A =
[[56 50 50 49 55]
 [79  1 88 67 46]]
Rows and columns are counted from 0.
(0, 0): 56
(1, 2): 88
(1, 0): 79
(0, 3): 49
(0, 1): 50

arr =
[[ 0.32 -3.30  4.63 -4.28 -7.15  1.14 -3.40  7.70 -1.11  6.46]
 [-3.57 -5.11 -4.07  7.03 -3.18  1.30  1.32 -0.47 -2.56  0.41]
 [ 0.93  2.17 -1.53 -0.53  1.76 -0.08  3.57 -1.20  1.34 -3.76]
 [-4.12 -4.66  2.87  1.16 -4.73 -4.40  1.06  2.86 -0.15  3.67]
 [ 3.97 -2.03 -1.20  3.65 -0.56 -0.39 -1.96 -1.80 -1.50 -3.46]
 [ 1.04 -2.23 -3.31  0.15 -4.18  2.56 -1.83  3.69 -1.02  0.88]
 [ 2.67 -3.01 -3.92  1.15 -6.22  5.53 -3.98  4.56 -3.71  0.21]
 [ 0.67  2.29 -0.76  0.77  1.83 -0.61  2.36 -0.22  2.45 -3.75]
 [ 2.10 -0.46  1.23 -1.87  1.76  0.51 -0.26  0.24 -2.73 -0.19]
 [-6.44  0.85 -4.27  6.83  0.75  0.52  4.25 -2.53  0.80 -1.71]
 [ 5.30  1.51  1.87 -1.85  2.77  1.54 -3.71  0.56 -4.95 -1.42]
 [-2.82 -5.42 -2.75  5.60 -2.74  1.49  0.56 -0.70 -1.75 -0.03]
 [ 2.77 -2.89 -4.08  1.06 -4.72  5.40 -3.85  3.66 -2.32  0.38]]
Indices start at 0.
(0, 0) = 0.32
(12, 8) = -2.32
(12, 3) = 1.06
(11, 5) = 1.49
(0, 7) = 7.70
(6, 1) = -3.01
(4, 4) = -0.56
(7, 9) = -3.75
(1, 8) = -2.56
(0, 3) = -4.28
(12, 1) = -2.89
(8, 6) = -0.26
(0, 4) = -7.15
(1, 1) = -5.11
(10, 0) = 5.30
(5, 9) = 0.88
(9, 4) = 0.75
(10, 8) = -4.95
(11, 4) = -2.74
(10, 3) = -1.85
(3, 8) = -0.15
(0, 5) = 1.14
(3, 7) = 2.86
(5, 6) = -1.83
(10, 4) = 2.77
(12, 6) = -3.85
(9, 9) = -1.71
(11, 2) = -2.75
(9, 8) = 0.80
(5, 2) = -3.31
(0, 6) = -3.40
(3, 4) = -4.73
(2, 7) = -1.20
(7, 5) = -0.61

a =
[[-1.86  1.13  0.57  0.53  1.79  0.06 -0.62  1.18 -0.21 -0.46 -0.29  1.12
   1.33 -0.08]
 [ 0.31 -1.15  0.06  0.12  0.57  1.02 -0.34  0.51 -0.48 -0.16  0.39 -0.78
   0.55 -1.20]
 [ 1.59 -0.82 -1.65 -1.58 -0.10  0.91 -1.63 -0.17 -0.22  1.47  0.28 -0.30
   0.08 -0.53]
 [-1.24  0.48  1.07  0.99 -0.30 -1.39  1.18 -0.61  0.59 -1.51 -0.28  0.33
  -0.97  1.61]
 [ 0.13 -1.37 -0.18 -0.09  0.47  0.97 -0.57  0.03 -0.60  0.23 -0.01 -0.94
   0.28 -0.85]
 [ 0.10  1.04  0.85  0.88  1.02  0.77  0.62  0.81  0.61  2.26  0.04  1.11
   0.69 -0.02]
 [ 0.93 -0.90  0.62  0.78 -0.61 -0.47  0.98 -0.65 -0.07  0.03  0.46 -0.87
  -1.20 -0.13]]
a[-7][-14]: -1.86
a[-5]: [1.59, -0.82, -1.65, -1.58, -0.10, 0.91, -1.63, -0.17, -0.22, 1.47, 0.28, -0.30, 0.08, -0.53]
a[6][-13]: -0.90
a[-4][-5]: -1.51
a[4][13]: -0.85
a[3][-13]: 0.48
a[0][8]: -0.21
a[2][8]: -0.22
a[:, 4]: [1.79, 0.57, -0.10, -0.30, 0.47, 1.02, -0.61]
a[-2][-10]: 1.02
a[2][-3]: -0.30
a[3][-10]: -0.30
a[1][7]: 0.51
a[-4][-11]: 0.99
a[-1][13]: -0.13
a[-7][-11]: 0.53
a[-5][-4]: 0.28
a[5][1]: 1.04
a[1][0]: 0.31
a[0][7]: 1.18
a[-6][10]: 0.39
a[-7][-10]: 1.79
a[5]: [0.10, 1.04, 0.85, 0.88, 1.02, 0.77, 0.62, 0.81, 0.61, 2.26, 0.04, 1.11, 0.69, -0.02]
a[5][-3]: 1.11
a[-5][-5]: 1.47
a[-6][-11]: 0.12
a[-4][-6]: 0.59
a[3][13]: 1.61
a[6]: [0.93, -0.90, 0.62, 0.78, -0.61, -0.47, 0.98, -0.65, -0.07, 0.03, 0.46, -0.87, -1.20, -0.13]
a[2][4]: -0.10
a[:, 13]: [-0.08, -1.20, -0.53, 1.61, -0.85, -0.02, -0.13]
a[-6]: [0.31, -1.15, 0.06, 0.12, 0.57, 1.02, -0.34, 0.51, -0.48, -0.16, 0.39, -0.78, 0.55, -1.20]

data = [8 3 5 1 3]
data[0]: 8
data[1]: 3
data[3]: 1

M =
[[-0.03 -0.02  0.03 -0.01 -0.01  0.00  0.03 -0.03]
 [ 6.96 -2.59 -2.34  1.27 -0.86  3.73 -2.94  0.67]
 [ 1.44  1.74 -0.25 -1.43  1.52 -0.63 -0.81 -1.50]
 [ 1.64  3.94 -2.84  0.97 -0.67  4.64 -0.95  4.64]
 [-0.03 -0.04 -0.01  0.03 -0.04 -0.06 -0.02  0.01]
 [-4.12  0.83 -3.33  3.49  1.76 -1.41  6.40  5.80]
 [ 6.96 -2.62 -2.24  1.27 -0.85  3.71 -2.99  0.65]
 [-0.32 -3.67  0.36  0.83 -6.03 -3.35 -1.33 -2.61]
 [-0.76  1.86 -1.35 -0.22 -1.59  1.20  1.56 -2.51]
 [ 6.97 -2.58 -2.26  1.30 -0.84  3.67 -2.97  0.59]]
M[0,0]	-0.03
M[1,1]	-2.59
M[9]	[6.97, -2.58, -2.26, 1.30, -0.84, 3.67, -2.97, 0.59]
M[-10,-2]	0.03
M[-2,-2]	1.56
M[:, 0]	[-0.03, 6.96, 1.44, 1.64, -0.03, -4.12, 6.96, -0.32, -0.76, 6.97]
M[:, 1]	[-0.02, -2.59, 1.74, 3.94, -0.04, 0.83, -2.62, -3.67, 1.86, -2.58]
M[-1,-6]	-2.26
M[-3,-1]	-2.61
M[-1,-5]	1.30
M[:, 7]	[-0.03, 0.67, -1.50, 4.64, 0.01, 5.80, 0.65, -2.61, -2.51, 0.59]
M[2,-1]	-1.50
M[-8,0]	1.44
M[1,2]	-2.34
M[-2]	[-0.76, 1.86, -1.35, -0.22, -1.59, 1.20, 1.56, -2.51]
M[7]	[-0.32, -3.67, 0.36, 0.83, -6.03, -3.35, -1.33, -2.61]
M[3,-6]	-2.84
M[0,2]	0.03
M[-5,-4]	1.76
M[-8,4]	1.52
M[5,7]	5.80
M[6,-5]	1.27
M[5]	[-4.12, 0.83, -3.33, 3.49, 1.76, -1.41, 6.40, 5.80]
M[6,4]	-0.85
M[-2,2]	-1.35
M[-6,7]	0.01
M[-4,-1]	0.65
M[:, -3]	[0.00, 3.73, -0.63, 4.64, -0.06, -1.41, 3.71, -3.35, 1.20, 3.67]
M[1,-4]	-0.86
M[-7,4]	-0.67
M[2,-7]	1.74
M[-2,5]	1.20
M[8,-7]	1.86
M[-2,0]	-0.76
M[:, -2]	[0.03, -2.94, -0.81, -0.95, -0.02, 6.40, -2.99, -1.33, 1.56, -2.97]
M[4]	[-0.03, -0.04, -0.01, 0.03, -0.04, -0.06, -0.02, 0.01]
M[4,-2]	-0.02
M[-1,-3]	3.67

grid =
[[4 6 7 5 6 4 3 5 6 6 6 2 5]
 [4 3 2 4 4 3 5 6 4 4 4 5 6]
 [4 6 7 3 6 4 2 4 4 3 7 4 5]
 [4 6 6 5 6 5 6 2 3 5 5 3 5]
 [5 5 6 4 5 6 5 6 5 4 5 4 4]
 [3 3 2 5 4 3 6 3 1 5 4 3 5]
 [4 2 2 6 2 5 7 2 5 6 2 5 4]
 [3 3 1 5 5 3 5 6 3 4 3 3 5]]
Rows and columns are counted from 0.
(0, 0) -> 4
(0, 10) -> 6
(2, 10) -> 7
(6, 6) -> 7
(5, 5) -> 3
(2, 5) -> 4
(5, 2) -> 2
(4, 6) -> 5
(3, 1) -> 6
(2, 4) -> 6
(5, 10) -> 4
(4, 7) -> 6
(7, 9) -> 4
(0, 6) -> 3
(6, 2) -> 2
(3, 8) -> 3
(1, 11) -> 5
(1, 7) -> 6
(3, 3) -> 5
(6, 4) -> 2
(6, 9) -> 6
(0, 11) -> 2
(1, 12) -> 6
(6, 7) -> 2
(7, 7) -> 6
(4, 0) -> 5
(4, 3) -> 4
(6, 12) -> 4
(2, 7) -> 4
(3, 0) -> 4
(4, 4) -> 5
(7, 3) -> 5
(2, 1) -> 6
(6, 10) -> 2

X =
[-0.50 -4.01 -2.05 -3.22 -2.66  3.98 -6.26 -4.52 -4.55 -8.40  5.07 -3.19
  8.85]
X[0] -> -0.50
X[6] -> -6.26
X[9] -> -8.40
X[2] -> -2.05
X[3] -> -3.22
X[11] -> -3.19
X[4] -> -2.66
X[12] -> 8.85
X[8] -> -4.55
